Here is a tiny trained network, its code and every weight. The questions are about switching its units off for an input and a class, where a switched-off unit gives its printed mean instead of its output.

import numpy as np


def w(rows, s, z=0):
    codes = np.array(rows[::2]) - 128.0
    scale = np.full(codes.shape[1], s)
    scale[-1] = z or s
    return codes * scale


def norm(h):
    return h / np.sqrt((h * h).mean(-1, keepdims=True) + 1e-5)


def f(y):
    return np.maximum(y, 0)


def log_softmax(a):
    a = a - a.max(-1, keepdims=True)
    return a - np.log(np.exp(a).sum(-1, keepdims=True))


def net(x, mask):
    res = np.array(x, float).reshape(1, 7) / 4 @ E
    u = 0
    for l in range(2):
        y = f(norm(res) @ A[l][:, :-1].T + A[l][:, -1])
        res = res + np.where(mask[u : u + 7], y, B[l][:, -1]) @ B[l][:, :-1]
        u += 7
    return log_softmax(norm(res)[-1] @ U[:, :-1].T + U[:, -1])


A, B = {}, {}
E = w([
[125,128,130,127,130,130,126],'x0',
[116,163,27,53,49,223,143],'x1',
[193,106,194,2,71,41,150],'x2',
[122,133,131,124,132,129,132],'x3',
[238,153,111,107,216,182,139],'x4',
[127,127,124,126,129,128,129],'x5',
[130,130,127,128,127,128,136],'x6',
],0.0073)
A[0] = w([
[133,142,94,28,65,159,146,36],'0.n0',
[54,126,141,92,61,55,133,60],'0.n1',
[95,117,139,127,87,93,137,59],'0.n2',
[152,129,199,136,160,43,140,63],'0.n3',
[101,150,97,165,155,144,128,72],'0.n4',
[170,139,165,2,102,58,129,4],'0.n5',
[239,137,125,56,192,130,145,55],'0.n6',
],0.02,0.0033)
B[0] = w([
[172,167,48,152,144,21,128,221],'0.n0',
[164,194,188,101,90,232,51,230],'0.n1',
[169,156,164,124,111,179,102,177],'0.n2',
[159,164,25,146,136,33,129,226],'0.n3',
[83,87,178,125,128,100,230,181],'0.n4',
[27,5,143,155,179,130,229,255],'0.n5',
[164,215,198,90,65,231,55,217],'0.n6',
],0.018,0.016)
A[1] = w([
[70,62,147,119,164,128,252,30],'1.n0',
[111,48,101,162,160,161,102,82],'1.n1',
[185,188,3,111,137,33,128,96],'1.n2',
[119,116,53,97,81,131,128,131],'1.n3',
[107,105,136,138,174,133,163,71],'1.n4',
[156,136,68,144,157,54,87,6],'1.n5',
[165,127,40,138,167,92,106,9],'1.n6',
],0.016,0.0018)
B[1] = w([
[96,38,98,18,142,139,107,250],'1.n0',
[166,124,155,86,131,87,172,144],'1.n1',
[108,98,143,254,160,48,117,225],'1.n2',
[156,140,154,155,137,116,178,145],'1.n3',
[115,126,122,97,163,152,152,170],'1.n4',
[180,146,24,181,126,126,134,174],'1.n5',
[140,172,85,159,57,92,124,169],'1.n6',
],0.015,0.018)
U = w([
[60,13,111,40,154,147,190,232],'0',
[162,147,63,242,138,30,140,163],'1',
[173,199,208,115,67,254,75,2],'2',
],0.009,0.00058)

Each question gives the input, the list of numbers given to net, and the class t.
The units are the neurons (one row each of A and B). Each row of codes is followed by its name. A weight is (code - 128) times the scale printed after its matrix; where a second scale follows, it is the last column's (A, B and U).
mask holds one flag per neuron, layer by layer. A switched-off neuron (its flag False) gives its mean, the last column of its row in B, instead of its output. The means were averaged over made-up inputs and are rounded, as every weight is.
A unit's drop is (log p(t) with every unit on - log p(t) with that unit switched off) / (log p(t) with every unit on - log p(t) with every unit switched off).
The circuit of an input: a set's keep is (log p(t) with only the set's units on - log p(t) with every unit switched off) / (log p(t) with every unit on - log p(t) with every unit switched off). Starting from the 12 units with the biggest drops (on a tie, the unit counted first), units are removed one at a time, each time the one whose removal leaves the highest keep (on an exact tie, the one counted first), for as long as the keep stays at least 0.8.
units of the circuit, in order: the units of the circuit, biggest drop first
k most important neurons of layer l: the k neurons of layer l with the biggest drops, biggest first
drop when u is switched off: that unit's drop, to one decimal
input [-6,3,1,5,5,-7,0], class 2: units of the circuit, in order	[0.n6]
input [1,-5,-1,-4,-7,5,2], class 2: 3 most important neurons of layer 0	[0.n1 0.n0 0.n2]
input [8,4,-3,-2,5,-3,4], class 2: 2 most important neurons of layer 0	[0.n3 0.n5]
input [2,7,4,2,7,2,3], class 1: 4 most important neurons of layer 0	[0.n0 0.n1 0.n2 0.n5]
input [-5,1,-7,6,7,7,0], class 0: 3 most important neurons of layer 0	[0.n4 0.n1 0.n2]
input [1,-3,-4,-3,3,7,5], class 0: 3 most important neurons of layer 0	[0.n1 0.n0 0.n3]
input [-5,-2,-8,0,-7,-3,0], class 0: 3 most important neurons of layer 0	[0.n6 0.n4 0.n1]
input [-7,-4,5,-3,-7,-3,-1], class 2: 2 most important neurons of layer 0	[0.n1 0.n0]
input [0,8,7,-5,6,4,4], class 1: 4 most important neurons of layer 0	[0.n0 0.n1 0.n4 0.n6]
input [-5,-6,-7,-6,-8,4,2], class 2: 2 most important neurons of layer 0	[0.n5 0.n0]
input [-3,7,-4,-6,-8,1,3], class 2: 4 most important neurons of layer 0	[0.n3 0.n5 0.n1 0.n2]
input [3,3,-8,-2,-6,0,7], class 0: 2 most important neurons of layer 0	[0.n6 0.n1]
input [6,-4,-6,5,-7,-8,8], class 2: 2 most important neurons of layer 1	[1.n0 1.n2]
input [1,-6,-1,-1,-7,6,-7], class 2: units of the circuit, in order	[0.n1]
input [3,-7,-2,4,-8,1,6], class 2: 3 most important neurons of layer 0	[0.n1 0.n0 0.n2]
input [0,-5,-4,3,-6,3,4], class 2: drop when 1.n2 is switched off	0.3
input [-8,5,0,8,-2,-1,-3], class 1: drop when 0.n0 is switched off	1.7
input [2,7,5,6,6,0,-6], class 1: drop when 0.n6 is switched off	0.1
